Each row of numbers stands for one element and depends on some of the facts below. Use the named rows to name the rest.

Some elements and their rows:
<427>: [  4 -29   8   0  10  -8   8 -10  13 -11 -25  24  -3  22 -14  17  -7   7
   3   2  -3   4   3   0  20   6  11  15   7   2  15   5   4   4  -9 -27
   4 -12]
<757>: [ -9  50 -23 -12 -29  10  -1  30  -4  31  57 -48  14 -39  18 -44   1 -12
 -14  -6  19  -8 -14  -6 -38 -16 -19 -29 -23  -2 -35 -20 -18 -15  16  33
 -17  11]
<1459>: [ 10  12   6  10  12   3  -5  -4  -7  -6 -11  -7  -6 -11   3   6  13   0
   3  -7  -8   0  -5  -5   7   1  12   0  -2  -4  10 -11  -2   7   1   8
  -1  13]
<876>: [-4  4  2  1 -3  7 -6 -1 -1  2 -4  2 -4  1 -2  0  3 -4  4 -2  0 -1 -2  9
 -3  6  5  2  1  3  2  2 -2 -1  4 -3 -2 -1]
<193>: [  8 -58  -6  -6  -3 -13  -8 -23  16 -28 -31  33  17  38 -16  43 -26  -5
   1  -2 -43   6 -16  41  25  18   3   3   7  -6  11   5  22  22 -24 -17
   3   1]
<1955>: [-5  2  1 -1 -4  8 -7 -2 -1  1 -5  2 -4  3  1 -1  3 -4  5 -1 -2 -1 -1  9
 -2  6  4  4  2  4  1  4 -1  0  4 -2 -2 -1]
<1989>: [-10 -56  12  16  48 -17   8 -27  -1 -21 -47  49 -14  33 -12  57   6  16
  12  -5 -18  11  27 -18  34  13  15  18  18  -7  48  32  23  29 -13 -33
   8  -5]
<660>: [ -1  67  -1   8 -31  10 -12  34 -51  20  43 -40  -8 -47  31 -32   4 -10
   1  -4   6   9  -2   3 -48  -6 -17 -26  -8   3 -39 -21  -7  -2  23  58
   3  18]
<794>: [ -8  19  -2   0 -12  14 -16   5  -6  11  12 -13  -3 -10   9 -14   8 -12
   1  -4   3  -5  -4  11 -18   4  -1  -6  -2   2 -12   0  -6  -3  12  14
  -5   5]
<103>: [-21  47  -5  -8 -21  47 -29  12 -18  10  49 -46  -6  -2  28 -53  30  -3
 -31   8  12 -27  -5  13 -54 -15 -38 -35 -32  34 -21 -25 -13 -25  15  53
 -15  15]
<1883>: [-11  57 -10 -13 -38  26 -22 -11 -20  21  59 -51  12 -49  19 -46  25 -34
  -1   5  30 -20  -7  14 -26 -15 -20 -12   6 -20 -43  18  -7 -35   8  48
   4  25]
<1069>: [  3 -16  14  -4   0   5  -4 -43   1 -16  -9  11   1   2 -11   8  11 -14
  11  14  15  -8   7  13  29  -5   2  25  30 -17   2  35  12 -19 -19  -7
  24   3]
<254>: [  6 -52  26  10  26  -9   4 -26  11 -27 -55  50 -14  42 -23  39  -3   9
  12   2 -12   9   9   6  37  15  24  29  19   5  34  15  15  12 -14 -43
  12 -16]
<1308>: [ -5  59 -13  -1 -22  10  -4  25 -25  22  51 -51   3 -43  22 -34  11 -15
  -9 -19  19  -2 -15  -4 -39 -18  -9 -34 -26 -10 -24 -24 -12  -6  13  41
 -20  25]
<2111>: [  9 -55  20   5  26 -16  15 -18  22 -24 -51  46  -9  41 -27  37 -11  12
  12   2  -5  11   6  -2  41  10  25  26  14   2  35   9   9  11 -16 -53
   6 -22]
<1710>: [  9  12   5  10  13   3  -4  -4  -7  -6 -12  -7  -6  -9   3   6  13   0
   4  -7  -8   0  -5  -4   6   1  10  -1  -2  -4  10 -11  -2   8   1  10
  -1  13]
<335>: [-35 -22  12  46  -2   5 -25  14  10 -30 -16 -25 -33  -8 -19  -3   6   3
 -52  69  13  -7  -9  27 -21  -5   0 -19  -3  11   8   8  23  -8  40 -21
   6  34]

Facts:
<985> ρ: <101>
<1976> ρ: <1332>,<299>
<2110> ρ: <1250>,<700>,<1782>,<2035>
<1857> ρ: <1250>,<1664>,<1955>,<13>,<1548>
<782> ρ: <120>,<1623>
<757> ρ: <1714>,<1355>,<180>,<794>,<1883>,<1191>,<1114>
<617> ρ: <401>,<747>,<610>,<1364>
<806> ρ: <1163>,<2089>,<1491>,<95>,<1989>
<858> ρ: <1874>,<574>,<376>,<374>,<1350>
<1690> ρ: <1895>,<95>,<610>
<2149> ρ: <448>,<479>,<401>,<660>,<1069>,<1474>
<160> ρ: <2060>,<468>
<1850> ρ: <1714>,<411>,<1251>
<1121> ρ: <1329>,<13>
<1834> ρ: <1895>,<1163>,<274>,<1147>
<170> ρ: <26>,<909>,<1147>,<970>,<2157>
<2101> ρ: <574>,<103>
<1979> ρ: <1650>,<1479>
<305> ρ: <120>,<465>
<319> ρ: <1332>,<1952>
<1302> ρ: <254>,<113>
<819> ρ: <120>,<202>,<1002>
<662> ρ: <1888>,<1750>,<1954>,<1475>
<1688> ρ: <1023>,<1614>,<1862>
<1907> ρ: <1650>,<700>,<1623>
<992> ρ: <2071>,<299>,<1623>,<444>,<970>,<876>
<605> ρ: <202>,<193>,<101>,<421>
<458> ρ: <91>,<1742>,<1069>,<1316>,<1114>
<1518> ρ: <1911>,<335>
<184> ρ: <2089>,<113>,<1191>
<1312> ρ: <609>
<57> ρ: <385>,<1498>,<1350>
<117> ρ: <1459>,<1955>,<1710>
<114> ρ: <1667>,<643>
<307> ρ: <108>,<1069>,<103>
ζ <2124> <- <985>,<1690>,<1316>
ζ <1980> <- <1573>,<335>,<1380>
ζ <421> <- <1479>,<1581>,<374>,<700>,<117>
ζ <1352> <- <1989>,<747>,<782>,<2071>
ζ <263> <- <193>,<40>,<1458>,<574>,<23>,<1322>,<748>
ζ <1509> <- <1002>,<1650>,<1398>,<2111>
ζ <445> <- <1976>,<1031>
ζ <1008> <- <907>,<1623>,<427>,<1498>,<1907>
ζ <1118> <- <2035>
ζ <1316> <- <2001>,<26>
ζ <1380> <- <609>,<103>,<401>,<1952>,<108>,<468>
ζ <444> <- <1783>,<307>
ζ <1710> <- <2110>,<465>,<1651>,<266>,<909>
ζ <160> <- <422>,<765>,<2032>,<1121>,<1264>,<970>,<421>
ζ <698> <- <461>,<1834>,<1342>,<385>
ζ <963> <- <91>,<13>,<30>,<1688>,<638>,<1660>
ζ <488> <- <2138>,<1041>,<113>,<1308>
ζ <1904> <- <1114>
ζ <1687> <- <254>,<368>,<1444>
ζ <640> <- <448>,<1250>,<1548>
ζ <1268> <- <1687>,<716>,<1870>,<1474>
ζ <782> <- <353>,<1714>,<617>,<1664>,<2154>,<57>
ζ <1084> <- <640>,<1742>,<806>,<1911>,<299>
ζ <2035> <- <1419>,<1750>,<120>,<1251>,<1312>
ζ <405> <- <1332>,<411>,<1667>,<1693>,<610>
ζ <114> <- <1857>,<202>
ζ <1329> <- <1076>,<1955>,<1782>,<2157>,<814>,<794>,<1333>
ζ <1907> <- <221>,<643>,<1163>,<1518>
ζ <2071> <- <1475>,<1373>,<145>,<1350>
ζ <95> <- <911>,<1874>,<1147>,<660>,<1469>,<14>,<662>,<963>
ζ <1989> <- <204>,<691>,<1895>
ζ <1489> <- <180>,<1141>,<1023>,<1733>,<1979>,<2089>,<184>,<1593>,<1355>
ζ <1834> <- <757>,<305>,<876>
ζ <1459> <- <405>
ζ <1071> <- <626>,<1862>,<2101>
ζ <319> <- <1591>
ζ <858> <- <1509>,<1071>
ζ <2060> <- <264>,<1302>
ζ <1469> <- <2149>,<67>,<893>
ζ <1733> <- <440>,<170>,<1069>,<1428>
ζ <1573> <- <1850>,<819>
ζ <660> <- <1614>,<1117>
ζ <49> <- <263>,<1954>,<274>,<1244>
ζ <1888> <- <128>,<319>
ζ <806> <- <1364>,<192>,<605>
ζ <264> <- <101>,<992>
ζ <2089> <- <376>,<1883>,<2108>,<1191>
ζ <1308> <- <1491>,<196>
ζ <1244> <- <479>
ζ <1158> <- <458>,<807>
ζ <2138> <- <580>
ζ <180> <- <1085>
Ξ (each to the one after it):
<985> Ξ <1690> Ξ <1316>
<1573> Ξ <335> Ξ <1380>
<1976> Ξ <1031>
<907> Ξ <1623> Ξ <1907> Ξ <427> Ξ <1498>
<1783> Ξ <307>
<1857> Ξ <202>
<757> Ξ <876> Ξ <305>
<40> Ξ <748> Ξ <1322> Ξ <23> Ξ <1458> Ξ <193> Ξ <574>
<411> Ξ <1332> Ξ <1667> Ξ <610> Ξ <1693>
<716> Ξ <1474> Ξ <1870> Ξ <1687>
<120> Ξ <1419> Ξ <1312> Ξ <1251> Ξ <1750>
<1509> Ξ <1071>
<1548> Ξ <1250> Ξ <448>
<440> Ξ <1428> Ξ <1069> Ξ <170>
<1121> Ξ <765> Ξ <422> Ξ <2032> Ξ <970> Ξ <1264> Ξ <421>
<2071> Ξ <782> Ξ <747> Ξ <1989>
<103> Ξ <609> Ξ <468> Ξ <108> Ξ <401> Ξ <1952>
<1614> Ξ <1117>
<660> Ξ <1874> Ξ <911> Ξ <963> Ξ <1147> Ξ <14> Ξ <1469> Ξ <662>
<1650> Ξ <1398> Ξ <1002> Ξ <2111>
<1895> Ξ <204> Ξ <691>
<1444> Ξ <368> Ξ <254>
<385> Ξ <1342> Ξ <1834> Ξ <461>
<2101> Ξ <626> Ξ <1862>
<1651> Ξ <465> Ξ <2110> Ξ <266> Ξ <909>
<145> Ξ <1373> Ξ <1350> Ξ <1475>
<1883> Ξ <376> Ξ <2108> Ξ <1191>
<319> Ξ <128>
<1911> Ξ <1742> Ξ <640> Ξ <299> Ξ <806>
<1302> Ξ <264>
<192> Ξ <605> Ξ <1364>
<819> Ξ <1850>
<1688> Ξ <1660> Ξ <91> Ξ <638> Ξ <30> Ξ <13>
<1308> Ξ <113> Ξ <1041> Ξ <2138>
<992> Ξ <101>
<1163> Ξ <221> Ξ <643> Ξ <1518>
<26> Ξ <2001>
<893> Ξ <2149> Ξ <67>
<807> Ξ <458>
<1333> Ξ <2157> Ξ <794> Ξ <1955> Ξ <1782> Ξ <814> Ξ <1076>
<1244> Ξ <263> Ξ <274> Ξ <1954>
<57> Ξ <2154> Ξ <353> Ξ <1714> Ξ <617> Ξ <1664>
<196> Ξ <1491>
<117> Ξ <700> Ξ <1479> Ξ <1581> Ξ <374>
<1593> Ξ <184> Ξ <1733> Ξ <1355> Ξ <1979> Ξ <180> Ξ <2089> Ξ <1023> Ξ <1141>

Rows to name:
No name comes twice in this set of rows, the named rows included.
[  2 -28   2  -2  -2   0 -10 -12   4 -13 -17  18   6  20  -7  22 -11  -6
   2  -4 -23   2  -8  28  11  13   5   3   5  -3   5   5  11  12  -9  -7
   1   3]  <274>
[ -9 -19  19   2  11  27 -12 -17   1 -23 -13  10 -14  44   0  -6  20  13
 -21  16  -2 -17   8  11  -6  -5 -18  -2  -9  37  17  -9   5 -13  -7   2
   2  -6]  <108>
[ 18   4  -1   6  14 -13  14   5   6  -4  -2 -10   4 -12  -2   2   2   7
  -5  -8   2   2  -9 -19  12 -10   7  -6  -8  -8   7 -20  -5   4  -4   1
  -5   6]  <858>
[  3  -3  -8  -9  -2 -10  18  10  17   4   4  -4   7  -1 -10  -8 -11   4
  -2  -3  10   3  -7 -11   4  -6   5  -1 -10   0   0 -10  -9  -4  -2 -16
 -11 -10]  <605>
[ 12 -62  12  -2  25 -27  29 -16  28 -25 -44  43   1  41 -30  33 -21  22
   6   8  -3  12   7 -12  45   0  16  24  10   3  31   5  10   6 -25 -53
   7 -23]  <305>
[ 25  -7  14 -22  14 -16  31 -31   1 -41 -59  68   9  46 -10  26 -54  46
  12  34 -19  31  22 -14  34  28  25  31  -1   8  32  23  22  11 -33 -40
  19 -31]  <662>
[-20  13 -28  -4  12 -13  16  13  -6  18  33 -20  10 -20  13   1  -1  10
  -9 -11   4   5  14 -36 -15 -14 -16 -23 -15 -13   2   7   1  10   1  14
 -14  12]  <782>
[  0  14 -33 -17 -37   4 -18  12  -1  11  41 -31  32 -14  14 -11 -19 -21
 -14 -10 -24  -5 -29  38 -29  -1 -22 -34 -19 -12 -36 -16   3   7  -1  36
 -15  22]  <748>
[  7 -68  23  -1  34  -5  20 -27  25 -40 -43  43  -8  66 -24  25  -4  32
 -16  22  -4  -3  14  -8  35  -9  -5  17   1  30  38  -6  13  -5 -30 -43
   9 -23]  <1850>
[ -5  16   1  -6 -15  13 -13 -19  -8   2  16 -14   2 -15   3 -13  14 -18
   4   6  15 -10  -1  13  -2  -4  -5   5  12 -12 -14  18   1 -17  -1  14
   9  10]  <1355>
[  6   6   2   6   6   9 -14  -3   5   0 -11   0  -3  -3   3   0  11  -2
   0   2 -12  -9  -3   4   2   9   4   6   4   2   0   1  -5   0   7   7
   4   4]  <1114>

Now the same elements, written a new way:
Known rows:
<1498>: [ -9  24  -4  11  14  -9 -14 -27   9  -2   3  -6 -15]
<2101>: [-27 -26  -2 -22  -2 -22   7  17 -16  -3   5  15 -17]
<1593>: [-10 -20   2  -3  -7  -3  19  21 -17  -2  23   8  -2]
<422>: [ -6   5  -2   1   7  -4  -4 -16   1  -8   3   5 -12]
<254>: [ -9  -1  -5   2   6  -5  -1 -10  -5  -7   0   2 -14]
<1573>: [ -6 -26  -5  -5  13 -22   4  12 -23 -10  -2 -10 -14]
<376>: [-10  -8   1   0  -3  -6  12  11  -9  -1  25   5  -5]
<1191>: [-6 12 -6 11  3 -1 -2 -9 -3  6 18  2 -7]
<1667>: [-10   0  -1   0   6  -7  -1  -9  -3  -8   2   0 -13]
<1581>: [ -3  15  -3   6  10  -5 -11 -27   7  -5   3   4 -12]
<461>: [ -8  13  -3   6  10  -7  -7 -19   2  -5   3  -3 -13]
<353>: [-15  10  -9   2   6  -2  -5  -1  -3 -15  -4   6  -8]
<605>: [-25 -40   4 -27  -9 -11  -4  14  -7 -13  -7   2 -14]
<13>: [-17  43  15   4   2 -14  -7 -22  11   8   2 -26 -17]
<30>: [-13  36  12   9   5 -13  -3 -19   3   0   4 -18 -17]
<1084>: [  6   2 -16  -7  11  -7 -10   2  -9  -6   0 -10   0]
<1904>: [  6   5 -15  -8  10  -6  -8   4 -10  -4   3 -10   1]

Rows to name:
No name comes twice in this set of rows, the named rows included.
[ -7  51  -8   8  22 -12 -34 -57  21   7  14 -21 -18]  <574>
[ -1  15   9   6  19  -7  -2 -13   3  -7   3  -6  -6]  <299>
[ -2   7  -7   1  14 -18 -13  -9 -10  -1   9 -15 -10]  <1316>
[-10  29  -3   5  -2  -9   0  -1  -1  36  17  -4   3]  <1979>
[-16  -1  -9  -3   2  -1   2   8  -8 -19  -4   9  -6]  <2154>
[-25 -22  15 -24 -17 -12  24  30 -26   4  -7  -1 -12]  <1688>
[  2 -29  17 -25  15 -15   9  33 -28   1  -2 -13   8]  <319>
[-17   8  -7  -1   6  -6  -5  -2  -1 -15   0   5  -9]  <1350>
[ -6  -8  -1  -4   3  -4   3  -6  -5 -10   3   8 -12]  <765>
[-11  15  -8  17  22 -14 -14 -28   5  -6  -5  -2 -23]  <401>
[ -8 -21  -2 -19  -4  -2  10   1 -16  -9   7  -3  -9]  <40>
[ -1  -5 -16 -21   3  -8  -9  16 -16  10  -8  -6   4]  <114>
[-18 -27   7 -16  -3  -8   1   6  -2 -21   2  -3 -14]  <101>

